Here is a tiny trained network, its code and every weight. The questions are about switching its units off for an input and a class, where a switched-off unit gives its printed mean instead of its output.

import numpy as np


def w(rows, s, z=0):
    codes = np.array(rows[::2]) - 128.0
    scale = np.full(codes.shape[1], s)
    scale[-1] = z or s
    return codes * scale


def f(y):
    return np.maximum(y, 0)


def log_softmax(a):
    a = a - a.max(-1, keepdims=True)
    return a - np.log(np.exp(a).sum(-1, keepdims=True))


def net(x, mask):
    res = np.array(x, float).reshape(1, 5) / 4 @ E
    y = f(res @ A[0][:, :-1].T + A[0][:, -1])
    res = res + np.where(mask, y, B[0][:, -1]) @ B[0][:, :-1]
    return log_softmax(res[-1] @ U[:, :-1].T + U[:, -1])


A, B = {}, {}
E = w([
[128,176,156,149,1,100],'x0',
[91,191,58,70,130,42],'x1',
[94,102,119,231,163,96],'x2',
[24,208,178,133,156,170],'x3',
[138,137,134,127,134,127],'x4',
],0.0094)
A[0] = w([
[177,81,70,127,124,103,48],'N1',
[133,114,68,97,224,180,108],'N2',
[141,176,19,62,158,41,130],'N3',
[184,139,90,120,158,98,180],'N4',
[72,166,189,165,159,120,137],'N5',
[163,199,145,170,43,93,206],'N6',
[114,123,161,19,126,148,159],'N7',
[51,82,79,225,121,66,209],'N8',
[58,134,82,92,78,49,51],'N9',
[45,143,16,130,130,76,81],'N10',
[67,191,165,96,159,203,81],'N11',
[154,54,193,181,116,233,40],'N12',
[89,137,141,169,2,83,108],'N13',
[188,115,116,57,91,135,75],'N14',
[231,104,44,150,88,132,62],'N15',
[138,86,60,106,85,115,231],'N16',
[122,128,156,14,92,145,100],'N17',
[3,199,185,149,104,196,123],'N18',
[35,144,116,72,116,221,132],'N19',
[151,188,125,104,149,101,253],'N20',
[80,178,122,119,133,114,216],'N21',
[100,95,119,105,182,101,151],'N22',
],0.0096,0.0056)
B[0] = w([
[89,76,98,106,99,57,171],'N1',
[42,225,30,101,102,170,215],'N2',
[99,68,217,116,79,181,233],'N3',
[112,104,80,154,84,153,186],'N4',
[196,64,79,73,103,97,202],'N5',
[86,201,84,136,210,198,228],'N6',
[180,110,171,155,248,134,196],'N7',
[220,167,206,134,234,113,233],'N8',
[109,100,161,77,73,152,183],'N9',
[141,119,232,52,81,138,196],'N10',
[132,33,61,142,37,52,209],'N11',
[67,69,225,62,58,149,228],'N12',
[58,210,67,90,190,168,214],'N13',
[143,167,121,132,153,69,174],'N14',
[89,121,92,142,68,64,194],'N15',
[131,75,101,218,134,125,208],'N16',
[181,145,153,70,255,97,186],'N17',
[133,140,116,171,107,80,255],'N18',
[140,98,104,203,124,64,206],'N19',
[233,116,162,164,75,179,204],'N20',
[150,27,96,197,84,160,206],'N21',
[75,202,109,147,157,211,183],'N22',
],0.0064,0.0098)
U = w([
[179,132,121,142,151,179,254],'0',
[117,118,212,80,99,179,68],'1',
[136,117,69,134,127,29,69],'2',
[63,177,68,90,191,192,85],'3',
[203,140,179,113,254,95,100],'4',
],0.013,0.0087)

Each question gives the input, the list of numbers given to net, and the class t.
The units are the neurons (one row each of A and B). Each row of codes is followed by its name. A weight is (code - 128) times the scale printed after its matrix; where a second scale follows, it is the last column's (A, B and U).
mask holds one flag per neuron, in row order. A switched-off neuron (its flag False) gives its mean, the last column of its row in B, instead of its output. The means were averaged over made-up inputs and are rounded, as every weight is.
A unit's drop is (log p(t) with every unit on - log p(t) with that unit switched off) / (log p(t) with every unit on - log p(t) with every unit switched off).
The circuit of an input: a set's keep is (log p(t) with only the set's units on - log p(t) with every unit switched off) / (log p(t) with every unit on - log p(t) with every unit switched off). Starting from the 12 units with the biggest drops (on a tie, the unit counted first), units are removed one at a time, each time the one whose removal leaves the highest keep (on an exact tie, the one counted first), for as long as the keep stays at least 0.8.
circuit, biggest first: the units of the circuit, biggest drop first
unit that matters most: the unit with the biggest drop
k most important neurons: the k neurons with the biggest drops, biggest first
drop when u is switched off: that unit's drop, to one decimal
input [8,-2,2,1,-4], class 3: circuit, biggest first	(N13)
input [1,0,-8,3,-5], class 4: circuit, biggest first	(N17, N7)
input [-6,-7,7,-8,3], class 2: 3 most important neurons	(N15, N1, N3)
input [-4,-4,-8,5,-7], class 4: 2 most important neurons	(N7, N17)
input [1,6,8,-1,8], class 0: 4 most important neurons	(N17, N7, N12, N21)
input [3,7,4,7,1], class 1: 2 most important neurons	(N10, N9)
input [8,-1,1,-1,0], class 3: 2 most important neurons	(N13, N6)
input [-8,-6,6,8,5], class 2: 2 most important neurons	(N11, N5)
input [-2,-4,-7,-8,3], class 2: circuit, biggest first	(N15, N1)
input [-3,8,8,3,6], class 1: circuit, biggest first	(N10, N3)
input [5,2,-2,5,3], class 2: 2 most important neurons	(N18, N11)
input [5,-4,2,5,-1], class 2: circuit, biggest first	(N18, N3)
input [1,3,6,0,4], class 4: 2 most important neurons	(N8, N2)
input [3,-2,-5,-8,4], class 2: circuit, biggest first	(N15)
input [-7,-7,-1,-3,-6], class 1: 3 most important neurons	(N12, N6, N13)
input [-8,5,1,-2,6], class 3: 2 most important neurons	(N2, N22)
input [-2,4,-7,4,1], class 4: 3 most important neurons	(N17, N7, N12)
input [6,8,-4,6,7], class 1: 4 most important neurons	(N3, N9, N10, N20)
input [1,-3,6,-1,1], class 4: circuit, biggest first	(N8, N2)
input [-2,-5,-8,-6,-7], class 4: unit that matters most	N17
input [1,-1,3,4,0], class 2: drop when N11 is switched off	0.1
input [0,3,8,-4,-2], class 4: drop when N8 is switched off	0.8
input [0,-2,8,-7,2], class 4: drop when N4 is switched off	-0.2
